Here is a tiny trained network, its code and every weight. The questions are about switching its units off for an input and a target symbol, where a switched-off unit gives its printed mean instead of its output.

import numpy as np


def w(rows, s, z=0):
    codes = np.array(rows[::2]) - 128.0
    scale = np.full(codes.shape[1], s)
    scale[-1] = z or s
    return codes * scale


def f(y):
    return y / 2 * (1 + np.tanh(0.7978845608 * (y + 0.044715 * y**3)))


def softmax(a):
    e = np.exp(a - a.max(-1, keepdims=True))
    return e / e.sum(-1, keepdims=True)


def log_softmax(a):
    a = a - a.max(-1, keepdims=True)
    return a - np.log(np.exp(a).sum(-1, keepdims=True))


def net(x, mask):
    ids = ['ΓΛΨβεμξ'.index(c) for c in x.split()]
    T = len(ids)
    res = E[ids] + P[:T]
    r = res
    for j in range(3):
        rows = slice(2 * j, 2 * j + 2)
        q, k, v = (r @ M[0][rows].T for M in (Q, K, V))
        z = softmax(np.where(np.tri(T) > 0, q @ k.T / 2**0.5, -1e9)) @ v
        o = O[0][rows]
        res = res + np.where(mask[j], z, o[:, -1]) @ o[:, :-1]
    y = f(res @ A[0][:, :-1].T + A[0][:, -1])
    res = res + np.where(mask[3:7], y, B[0][:, -1]) @ B[0][:, :-1]
    return log_softmax(res[-1] @ U[:, :-1].T + U[:, -1])


Q, K, V, O, A, B = {}, {}, {}, {}, {}, {}
E = w([
[159,113,142,145],'Γ',
[93,143,87,191],'Λ',
[161,46,154,170],'Ψ',
[159,144,135,106],'β',
[79,100,88,205],'ε',
[86,173,123,253],'μ',
[84,82,103,81],'ξ',
],0.018)
P = w([
[249,199,58,95],'0',
[227,74,91,161],'1',
[117,197,138,78],'2',
[212,54,97,152],'3',
[84,184,126,89],'4',
[197,39,94,169],'5',
[96,193,150,96],'6',
[191,24,95,168],'7',
[99,189,168,95],'8',
[177,19,88,193],'9',
[83,178,164,106],'10',
[177,12,96,178],'11',
[103,181,189,94],'12',
[207,60,78,163],'13',
],0.015)
Q[0] = w([
[97,162,238,160],'H1',
[253,123,61,191],'H1',
[167,111,87,94],'H2',
[64,210,228,124],'H2',
[70,147,165,77],'H3',
[48,155,241,93],'H3',
],0.012)
K[0] = w([
[94,115,166,148],'H1',
[172,172,101,128],'H1',
[125,67,89,114],'H2',
[104,97,182,149],'H2',
[113,102,111,97],'H3',
[70,97,248,147],'H3',
],0.016)
V[0] = w([
[51,24,124,57],'H1',
[23,188,129,231],'H1',
[121,39,196,135],'H2',
[135,174,221,117],'H2',
[79,88,81,250],'H3',
[123,183,99,14],'H3',
],0.012)
O[0] = w([
[117,144,197,151,5],'H1',
[140,227,102,49,79],'H1',
[131,76,81,177,47],'H2',
[152,86,102,68,93],'H2',
[200,145,158,155,110],'H3',
[4,166,139,51,152],'H3',
],0.014,0.013)
A[0] = w([
[144,28,131,153,14],'N1',
[2,187,141,21,140],'N2',
[158,166,208,60,210],'N3',
[199,38,42,246,253],'N4',
],0.0083,0.0058)
B[0] = w([
[66,187,4,255,178],'N1',
[193,60,122,239,220],'N2',
[12,185,116,160,165],'N3',
[124,16,196,21,250],'N4',
],0.0063,0.018)
U = w([
[193,140,85,135,48],'Γ',
[164,136,253,122,213],'Λ',
[220,117,113,221,3],'Ψ',
[40,147,168,26,117],'β',
[84,167,244,172,184],'ε',
[116,188,126,119,248],'μ',
[180,143,56,226,14],'ξ',
],0.0058,0.0053)

Each question gives the input, a string of symbols that net reads in full, and the target symbol t.
The units are the heads (2 rows each of Q, K, V and O) and the neurons (one row each of A and B). Each row of codes is followed by its name. A weight is (code - 128) times the scale printed after its matrix; where a second scale follows, it is the last column's (O, A, B and U).
mask holds one flag per unit, heads first, then neurons. A switched-off unit (its flag False) gives its mean, the last column of its rows in O or B, instead of its output. The means were averaged over made-up inputs and are rounded, as every weight is.
A unit's drop is (log p(t) with every unit on - log p(t) with that unit switched off) / (log p(t) with every unit on - log p(t) with every unit switched off).
The circuit of an input: a set's keep is (log p(t) with only the set's units on - log p(t) with every unit switched off) / (log p(t) with every unit on - log p(t) with every unit switched off). Starting from all 7 units, units are removed one at a time, each time the one whose removal leaves the highest keep (on an exact tie, the one counted first), for as long as the keep stays at least 0.8.
units of the circuit, in order: the units of the circuit, biggest drop first
most important unit: the unit with the biggest drop
k most important neurons: the k neurons with the biggest drops, biggest first
which heads matter: for each layer, one digit per head in row order, 1 if its drop is at least 0.15 and else 0, layers parted by /
drop of u: that unit's drop, to one decimal
input ε Ψ ε, target Λ: units of the circuit, in order -> [H3, N4, N1]
input Λ ε μ Γ Γ β Γ Γ ξ ε, target μ: which heads matter -> 110
input Ψ ξ β, target ε: units of the circuit, in order -> [H1]
input ξ μ β Ψ Γ β ε ε μ, target μ: units of the circuit, in order -> [H1, H3, N3, N2]
input μ μ μ Ψ, target Γ: which heads matter -> 101
input ε Ψ μ μ ε ξ Γ μ β μ, target Λ: which heads matter -> 001
input Γ Γ β ε ξ ε, target β: units of the circuit, in order -> [N4, H1, H3]
input Γ Γ β ε Ψ Λ Λ Λ Λ β β ξ, target β: which heads matter -> 101
input β ε β β Λ Γ, target ξ: which heads matter -> 111
input μ Ψ Γ Ψ Γ, target Λ: units of the circuit, in order -> [N4, H3, H1]
input Γ Γ ε μ Λ β ε β μ β, target β: units of the circuit, in order -> [H1, N4, H3]
input ε ξ β β, target Λ: units of the circuit, in order -> [H3, N4, N2]
input ε Λ Γ ε Γ ξ β ε Ψ β β β Γ Γ, target Λ: units of the circuit, in order -> [H3, N4]
input Γ ξ ξ Γ Γ Γ β ε Λ μ μ, target μ: 3 most important neurons -> [N3, N4, N2]
input Ψ Ψ ε, target Λ: most important unit -> N4
input Γ Γ ξ β ε β Γ Λ ξ μ Γ μ, target β: units of the circuit, in order -> [N4, H3, H1]
input μ Λ ε μ ε μ Γ μ ξ ξ, target Γ: units of the circuit, in order -> [H1, H3]
input ε Λ Λ Γ Γ Λ Γ β Λ Ψ ξ Ψ μ Ψ, target Λ: 3 most important neurons -> [N4, N1, N2]
input Γ ξ Γ ξ μ Ψ β, target Λ: 2 most important neurons -> [N4, N1]
input Λ Γ Γ Γ, target μ: 3 most important neurons -> [N4, N2, N3]
input Λ ε ξ β β Γ Ψ Γ ξ β, target μ: most important unit -> H2
input Λ Λ ξ ε μ Γ Λ Λ, target μ: 2 most important neurons -> [N4, N2]
input Λ ξ Γ β, target μ: 3 most important neurons -> [N4, N2, N3]
input ε ξ Γ Γ β, target ε: 2 most important neurons -> [N4, N1]
input ε ε ξ ξ β Λ Γ Γ Ψ β μ μ β μ, target Λ: 3 most important neurons -> [N4, N1, N2]
input ξ μ Γ μ, target ε: drop of H1 -> 0.6
input ξ μ Λ ε Γ ξ β Λ, target ε: most important unit -> H1
input μ Γ Γ Γ β Λ ξ Γ β ε, target Γ: drop of H1 -> 1.1
